Below are the code and all the weights of a small trained network. Each question names an input and a target symbol and asks about switching units off, where a switched-off unit gives its printed mean instead of its output.

import numpy as np


def w(rows, s, z=0):
    codes = np.array(rows[::2]) - 128.0
    scale = np.full(codes.shape[1], s)
    scale[-1] = z or s
    return codes * scale


def f(y):
    return np.maximum(y, 0)


def softmax(a):
    e = np.exp(a - a.max(-1, keepdims=True))
    return e / e.sum(-1, keepdims=True)


def log_softmax(a):
    a = a - a.max(-1, keepdims=True)
    return a - np.log(np.exp(a).sum(-1, keepdims=True))


def net(x, mask):
    ids = ['αβγδεζηθλμξστφψω'.index(c) for c in x.split()]
    T = len(ids)
    res = E[ids] + P[:T]
    u = 0
    for l in range(2):
        r = res
        for j in range(2):
            rows = slice(3 * j, 3 * j + 3)
            q, k, v = (r @ M[l][rows].T for M in (Q, K, V))
            z = softmax(np.where(np.tri(T) > 0, q @ k.T / 3**0.5, -1e9)) @ v
            o = O[l][rows]
            res = res + np.where(mask[u + j], z, o[:, -1]) @ o[:, :-1]
        u += 2
        y = f(res @ A[l][:, :-1].T + A[l][:, -1])
        res = res + np.where(mask[u : u + 8], y, B[l][:, -1]) @ B[l][:, :-1]
        u += 8
    return log_softmax(res[-1] @ U[:, :-1].T + U[:, -1])


Q, K, V, O, A, B = {}, {}, {}, {}, {}, {}
E = w([
[154,91,55,92,122],'α',
[123,191,103,182,99],'β',
[134,107,238,45,99],'γ',
[116,51,139,97,119],'δ',
[99,216,95,153,107],'ε',
[115,121,172,66,114],'ζ',
[102,141,115,60,147],'η',
[168,150,163,103,107],'θ',
[133,172,60,169,158],'λ',
[68,58,253,212,130],'μ',
[171,95,85,192,118],'ξ',
[159,202,63,78,94],'σ',
[60,166,157,66,41],'τ',
[123,179,67,165,125],'φ',
[114,160,172,155,96],'ψ',
[122,86,228,60,64],'ω',
],0.0052)
P = w([
[115,180,136,161,172],'0',
[28,3,43,134,107],'1',
[240,96,172,249,6],'2',
[219,239,228,23,181],'3',
[84,58,33,9,121],'4',
[27,221,239,127,6],'5',
],0.006)
Q[0] = w([
[26,104,99,225,43],'L0H1',
[199,143,51,172,235],'L0H1',
[175,104,137,161,239],'L0H1',
[233,246,254,79,28],'L0H2',
[46,13,2,223,253],'L0H2',
[7,20,6,248,233],'L0H2',
],0.0053)
K[0] = w([
[68,51,34,201,76],'L0H1',
[101,199,220,191,173],'L0H1',
[118,230,134,180,126],'L0H1',
[176,234,169,10,222],'L0H2',
[74,13,42,254,36],'L0H2',
[30,4,22,253,39],'L0H2',
],0.0058)
V[0] = w([
[58,24,71,204,13],'L0H1',
[220,175,232,114,188],'L0H1',
[209,229,159,60,224],'L0H1',
[61,104,219,79,2],'L0H2',
[71,59,117,33,192],'L0H2',
[148,229,168,190,12],'L0H2',
],0.0057)
O[0] = w([
[122,42,145,231,18,247],'L0H1',
[197,171,175,72,231,51],'L0H1',
[146,224,92,33,224,20],'L0H1',
[128,101,253,63,73,185],'L0H2',
[131,33,72,10,56,110],'L0H2',
[93,233,226,211,181,195],'L0H2',
],0.0058,0.0012)
A[0] = w([
[143,170,12,50,173,112],'L0N1',
[169,225,186,20,209,113],'L0N2',
[50,105,66,56,176,246],'L0N3',
[44,220,175,61,107,216],'L0N4',
[35,138,178,122,64,252],'L0N5',
[188,68,81,179,129,64],'L0N6',
[126,9,85,112,68,124],'L0N7',
[34,254,229,196,197,181],'L0N8',
],0.0061,0.0041)
B[0] = w([
[130,253,28,76,26,159],'L0N1',
[165,243,184,41,182,208],'L0N2',
[48,128,8,55,62,197],'L0N3',
[67,215,187,78,68,220],'L0N4',
[45,145,180,121,25,254],'L0N5',
[98,189,239,78,152,149],'L0N6',
[127,216,124,188,185,210],'L0N7',
[126,242,228,228,168,224],'L0N8',
],0.0057,0.0067)
Q[1] = w([
[183,174,167,60,110],'L1H1',
[42,142,80,123,216],'L1H1',
[179,148,180,114,40],'L1H1',
[105,88,99,3,227],'L1H2',
[198,3,89,223,47],'L1H2',
[127,192,211,202,82],'L1H2',
],0.0049)
K[1] = w([
[151,123,193,38,151],'L1H1',
[208,38,144,236,87],'L1H1',
[81,193,192,38,127],'L1H1',
[124,48,81,253,80],'L1H2',
[35,174,77,88,189],'L1H2',
[149,137,170,72,85],'L1H2',
],0.0056)
V[1] = w([
[23,82,219,69,77],'L1H1',
[13,98,94,200,23],'L1H1',
[254,186,78,168,213],'L1H1',
[177,105,230,195,226],'L1H2',
[84,161,22,185,90],'L1H2',
[182,140,19,12,121],'L1H2',
],0.006)
O[1] = w([
[168,43,237,12,74,200],'L1H1',
[54,188,210,72,132,3],'L1H1',
[150,168,17,248,172,146],'L1H1',
[123,30,210,198,241,131],'L1H2',
[26,213,56,170,23,110],'L1H2',
[191,201,2,21,126,19],'L1H2',
],0.006,0.0051)
A[1] = w([
[50,63,25,67,72,242],'L1N1',
[209,12,133,77,76,104],'L1N2',
[143,18,185,109,147,19],'L1N3',
[159,2,184,74,106,137],'L1N4',
[208,187,104,81,242,100],'L1N5',
[196,21,175,192,124,10],'L1N6',
[253,159,4,244,176,253],'L1N7',
[240,92,160,178,241,204],'L1N8',
],0.0058,0.0049)
B[1] = w([
[26,18,84,44,202,251],'L1N1',
[218,254,34,72,179,156],'L1N2',
[189,53,99,23,40,167],'L1N3',
[184,132,44,68,39,206],'L1N4',
[220,194,161,16,153,185],'L1N5',
[138,34,171,12,239,177],'L1N6',
[176,28,19,247,77,254],'L1N7',
[196,46,149,67,240,221],'L1N8',
],0.0058,0.0083)
U = w([
[104,255,81,83,30,118],'α',
[55,99,201,176,246,130],'β',
[232,101,67,76,233,120],'γ',
[137,217,146,90,62,137],'δ',
[68,102,154,214,187,173],'ε',
[216,185,78,129,57,136],'ζ',
[110,63,15,97,75,217],'η',
[125,3,43,215,209,63],'θ',
[70,183,92,227,97,147],'λ',
[25,8,139,51,104,140],'μ',
[88,254,250,173,65,191],'ξ',
[136,123,41,198,72,78],'σ',
[203,121,177,64,53,1],'τ',
[110,216,172,210,107,218],'φ',
[136,29,183,93,233,88],'ψ',
[200,117,133,8,210,14],'ω',
],0.0055,0.0056)

Each question gives the input, a string of symbols that net reads in full, and the target symbol t.
The units are the heads (3 rows each of Q, K, V and O) and the neurons (one row each of A and B). Each row of codes is followed by its name. A weight is (code - 128) times the scale printed after its matrix; where a second scale follows, it is the last column's (O, A, B and U).
mask holds one flag per unit, layer by layer, with each layer's heads first. A switched-off unit (its flag False) gives its mean, the last column of its rows in O or B, instead of its output. The means were averaged over made-up inputs and are rounded, as every weight is.
A unit's drop is (log p(t) with every unit on - log p(t) with that unit switched off) / (log p(t) with every unit on - log p(t) with every unit switched off).
The circuit of an input: a set's keep is (log p(t) with only the set's units on - log p(t) with every unit switched off) / (log p(t) with every unit on - log p(t) with every unit switched off). Starting from the 12 units with the biggest drops (on a tie, the unit counted first), units are removed one at a time, each time the one whose removal leaves the highest keep (on an exact tie, the one counted first), for as long as the keep stays at least 0.8.
units of the circuit, in order: the units of the circuit, biggest drop first
most important unit: the unit with the biggest drop
k most important neurons: the k neurons with the biggest drops, biggest first
top k neurons in layer l: the k neurons of layer l with the biggest drops, biggest first
which heads matter: for each layer, one digit per head in row order, 1 if its drop is at least 0.15 and else 0, layers parted by /
input θ ξ α, target θ: most important unit => L0H1
input γ θ θ, target γ: 2 most important neurons => [L0N2, L1N2]
input β γ τ γ, target ω: which heads matter => 11 / 10
input ψ β α ξ δ θ, target ξ: top 2 neurons in layer 1 => [L1N1, L1N7]
input α μ ε β ψ, target μ: units of the circuit, in order => [L0N8, L1H1, L0N2]
input τ σ α ψ θ η, target ψ: top 3 neurons in layer 0 => [L0N2, L0N8, L0N3]
input α η δ μ σ β, target μ: units of the circuit, in order => [L0N2, L1H1, L0N7]
input ψ θ ω θ, target γ: units of the circuit, in order => [L1H1, L0H1, L0N2]
input σ μ β μ τ, target μ: 3 most important neurons => [L1N1, L0N8, L0N3]
input δ ψ ε ε, target φ: 3 most important neurons => [L0N2, L0N5, L0N8]
input θ ψ ω ζ δ, target μ: which heads matter => 00 / 10
input τ ξ η ξ θ α, target ξ: which heads matter => 01 / 00
input λ ω β β α γ, target β: 4 most important neurons => [L0N2, L0N8, L0N3, L1N6]
input σ λ θ, target σ: most important unit => L0H1
input β ψ θ λ, target γ: top 2 neurons in layer 0 => [L0N2, L0N5]
input τ γ θ, target τ: which heads matter => 01 / 10
input μ θ ξ θ θ θ, target θ: which heads matter => 10 / 11
input ψ γ ξ α ξ θ, target α: 2 most important neurons => [L0N2, L0N1]
input μ ψ τ θ ψ μ, target θ: which heads matter => 10 / 11
input ξ ω ε φ θ, target μ: most important unit => L0N8
input γ φ η ψ φ μ, target ψ: top 3 neurons in layer 0 => [L0N2, L0N8, L0N3]
input β λ η α φ τ, target α: 2 most important neurons => [L0N2, L0N1]
